Below is a small trained network, with its code and all its weights. Each question gives an input and a class and asks what happens when units are switched off, that is, made to give their printed mean instead of their output.

import numpy as np


def w(rows, s, z=0):
    codes = np.array(rows[::2]) - 128.0
    scale = np.full(codes.shape[1], s)
    scale[-1] = z or s
    return codes * scale


def norm(h):
    return h / np.sqrt((h * h).mean(-1, keepdims=True) + 1e-5)


def f(y):
    return np.maximum(y, 0)


def log_softmax(a):
    a = a - a.max(-1, keepdims=True)
    return a - np.log(np.exp(a).sum(-1, keepdims=True))


def net(x, mask):
    res = np.array(x, float).reshape(1, 7) / 4 @ E
    u = 0
    for l in range(3):
        y = f(norm(res) @ A[l][:, :-1].T + A[l][:, -1])
        res = res + np.where(mask[u : u + 12], y, B[l][:, -1]) @ B[l][:, :-1]
        u += 12
    return log_softmax(norm(res)[-1] @ U[:, :-1].T + U[:, -1])


A, B = {}, {}
E = w([
[206,217,174,229,57,188,112,55,31],'x0',
[254,174,202,96,172,146,157,164,63],'x1',
[97,180,108,22,92,190,53,85,139],'x2',
[170,169,101,100,171,80,241,121,241],'x3',
[82,79,121,57,155,183,156,63,79],'x4',
[44,198,134,153,112,100,65,208,131],'x5',
[146,145,83,192,56,225,142,117,246],'x6',
],0.0057)
A[0] = w([
[196,127,131,81,127,247,119,142,142,38],'0.n1',
[84,171,124,149,99,197,57,114,41,63],'0.n2',
[139,216,124,128,87,135,29,85,38,11],'0.n3',
[62,97,122,74,174,42,83,213,86,26],'0.n4',
[177,151,115,127,153,120,202,125,46,55],'0.n5',
[101,43,110,50,147,98,152,35,121,4],'0.n6',
[85,120,134,135,137,204,131,150,93,61],'0.n7',
[146,60,118,228,115,124,91,121,55,40],'0.n8',
[168,141,133,113,144,119,143,139,75,57],'0.n9',
[174,140,144,157,142,118,166,135,59,77],'0.n10',
[44,45,119,77,158,140,149,98,101,64],'0.n11',
[98,132,122,134,142,122,117,157,104,66],'0.n12',
],0.014,0.0043)
B[0] = w([
[185,184,89,63,78,188,145,150,149,192],'0.n1',
[66,124,170,138,143,226,100,73,84,238],'0.n2',
[112,130,234,128,176,211,35,114,234,243],'0.n3',
[115,177,179,81,107,109,144,242,125,255],'0.n4',
[150,157,139,124,165,90,180,98,111,206],'0.n5',
[146,37,103,78,149,80,73,81,200,200],'0.n6',
[97,130,101,157,106,126,173,108,86,161],'0.n7',
[191,73,148,177,2,105,121,162,124,209],'0.n8',
[102,145,133,160,173,137,160,97,150,178],'0.n9',
[173,107,169,138,169,120,149,92,121,205],'0.n10',
[94,68,57,79,137,131,186,81,105,208],'0.n11',
[94,122,117,129,143,149,136,152,130,154],'0.n12',
],0.019,0.0098)
A[1] = w([
[97,151,107,96,141,101,122,200,115,15],'1.n1',
[38,205,66,241,100,79,157,130,230,65],'1.n2',
[102,198,135,161,150,153,86,104,84,91],'1.n3',
[109,119,95,163,147,124,143,153,118,24],'1.n4',
[152,185,50,140,128,147,138,154,131,76],'1.n5',
[152,155,134,148,185,98,152,115,88,27],'1.n6',
[124,146,132,161,148,98,166,102,82,93],'1.n7',
[38,118,103,116,125,158,126,104,4,24],'1.n8',
[77,83,75,127,157,110,104,124,130,148],'1.n9',
[87,147,138,115,144,66,69,230,126,2],'1.n10',
[76,162,146,96,151,102,163,209,98,24],'1.n11',
[164,174,146,143,192,73,156,105,84,2],'1.n12',
],0.017,0.0022)
B[1] = w([
[84,138,173,93,103,77,144,149,94,217],'1.n1',
[75,130,46,204,219,141,43,250,153,209],'1.n2',
[143,91,161,89,152,126,83,151,175,198],'1.n3',
[129,140,141,119,138,126,107,176,108,135],'1.n4',
[147,165,70,100,70,143,125,150,143,169],'1.n5',
[134,150,142,161,141,92,162,100,186,180],'1.n6',
[183,127,147,160,129,124,135,141,157,163],'1.n7',
[88,120,82,193,96,223,246,92,154,170],'1.n8',
[135,101,115,86,126,87,149,157,137,195],'1.n9',
[55,193,177,114,104,98,172,160,51,238],'1.n10',
[69,174,191,124,69,94,166,140,87,254],'1.n11',
[138,160,159,156,151,81,167,131,227,206],'1.n12',
],0.02,0.0078)
A[2] = w([
[169,175,74,102,130,151,106,154,85,56],'2.n1',
[99,172,166,167,165,174,5,68,88,16],'2.n2',
[123,91,52,99,194,66,116,77,65,5],'2.n3',
[147,168,101,128,73,128,97,107,121,103],'2.n4',
[152,111,125,224,66,98,105,146,100,56],'2.n5',
[69,110,70,131,167,183,99,108,61,72],'2.n6',
[191,107,110,205,95,95,100,129,41,74],'2.n7',
[199,159,141,140,221,103,158,121,66,43],'2.n8',
[165,147,134,170,155,91,137,81,106,89],'2.n9',
[128,172,118,157,178,116,160,77,96,88],'2.n10',
[148,144,121,143,122,97,117,136,123,86],'2.n11',
[83,165,132,124,158,138,147,120,157,91],'2.n12',
],0.017,0.002)
B[2] = w([
[123,199,75,124,131,151,133,114,116,154],'2.n1',
[138,106,186,40,224,153,52,156,144,255],'2.n2',
[146,69,71,57,161,89,88,161,142,170],'2.n3',
[151,193,114,104,171,117,122,113,70,148],'2.n4',
[158,120,95,117,133,91,67,99,3,173],'2.n5',
[156,118,141,239,155,119,222,117,109,167],'2.n6',
[190,100,119,166,51,100,51,197,95,154],'2.n7',
[60,151,101,205,84,100,120,40,186,172],'2.n8',
[138,158,112,161,109,60,85,99,149,166],'2.n9',
[102,137,126,166,109,83,96,120,137,154],'2.n10',
[104,130,123,135,150,138,112,76,101,144],'2.n11',
[170,124,125,157,158,117,138,93,27,191],'2.n12',
],0.019,0.0097)
U = w([
[189,192,164,194,144,32,163,51,207,170],'0',
[214,89,140,178,45,106,65,132,29,52],'1',
[97,152,47,198,192,134,91,202,132,78],'2',
[38,179,204,76,90,62,213,185,50,194],'3',
[197,251,46,65,97,188,154,117,140,90],'4',
[134,119,247,91,183,236,63,95,152,207],'5',
[132,35,32,22,137,64,170,119,161,173],'6',
[79,59,93,157,82,235,226,83,90,5],'7',
],0.012,0.0022)

Each question gives the input, the list of numbers given to net, and the class t.
The units are the neurons (one row each of A and B). Each row of codes is followed by its name. A weight is (code - 128) times the scale printed after its matrix; where a second scale follows, it is the last column's (A, B and U).
mask holds one flag per neuron, layer by layer. A switched-off neuron (its flag False) gives its mean, the last column of its row in B, instead of its output. The means were averaged over made-up inputs and are rounded, as every weight is.
A unit's drop is (log p(t) with every unit on - log p(t) with that unit switched off) / (log p(t) with every unit on - log p(t) with every unit switched off).
The circuit of an input: a set's keep is (log p(t) with only the set's units on - log p(t) with every unit switched off) / (log p(t) with every unit on - log p(t) with every unit switched off). Starting from the 12 units with the biggest drops (on a tie, the unit counted first), units are removed one at a time, each time the one whose removal leaves the highest keep (on an exact tie, the one counted first), for as long as the keep stays at least 0.8.
units of the circuit, in order: the units of the circuit, biggest drop first
k most important neurons: the k neurons with the biggest drops, biggest first
top k neurons in layer l: the k neurons of layer l with the biggest drops, biggest first
input [-5,-4,4,-7,4,-2,4], class 7: units of the circuit, in order -> 1.n8, 0.n7
input [6,4,3,6,-5,-6,7], class 4: units of the circuit, in order -> 0.n1
input [-7,1,-2,-6,-3,-3,6], class 4: 3 most important neurons -> 0.n4, 0.n6, 0.n2
input [5,3,6,3,-5,-8,-1], class 0: top 2 neurons in layer 0 -> 0.n5, 0.n2
input [-3,-8,-4,2,-2,6,7], class 2: 2 most important neurons -> 1.n2, 0.n4
input [-6,6,4,-7,5,-5,-7], class 6: units of the circuit, in order -> 0.n6, 0.n11
input [6,7,5,7,-3,-5,4], class 4: 2 most important neurons -> 0.n1, 1.n5
input [-2,-5,-7,-5,3,4,2], class 7: 2 most important neurons -> 0.n11, 1.n8
input [5,5,-7,-3,-1,4,-3], class 0: top 2 neurons in layer 0 -> 0.n10, 0.n5
input [3,1,-3,4,0,3,4], class 2: 3 most important neurons -> 0.n4, 0.n2, 1.n2
input [8,-3,-4,2,-2,-1,-3], class 0: units of the circuit, in order -> 0.n10, 0.n5
input [-4,3,7,8,6,6,2], class 6: 2 most important neurons -> 0.n4, 0.n6
input [5,-5,-8,-8,-3,7,7], class 1: 2 most important neurons -> 0.n8, 2.n5
input [7,-7,-7,-2,7,-7,1], class 1: units of the circuit, in order -> 0.n8
input [7,-4,-8,-4,0,4,-4], class 1: 3 most important neurons -> 0.n8, 2.n5, 2.n7
input [3,-5,-3,1,1,-3,5], class 1: 2 most important neurons -> 0.n8, 0.n9
input [-6,6,-7,-3,-8,-7,8], class 4: top 2 neurons in layer 1 -> 1.n5, 1.n11
input [-1,3,5,-4,5,-4,4], class 7: 3 most important neurons -> 0.n2, 0.n11, 0.n7
input [-1,-8,-4,2,6,4,-2], class 6: top 2 neurons in layer 0 -> 0.n11, 0.n6
input [-3,-8,-1,5,-1,4,6], class 2: units of the circuit, in order -> 1.n2
input [-3,7,-4,-5,-4,-2,6], class 4: top 2 neurons in layer 2 -> 2.n1, 2.n4
input [-2,-6,4,-1,-2,-1,4], class 2: 2 most important neurons -> 0.n4, 0.n2
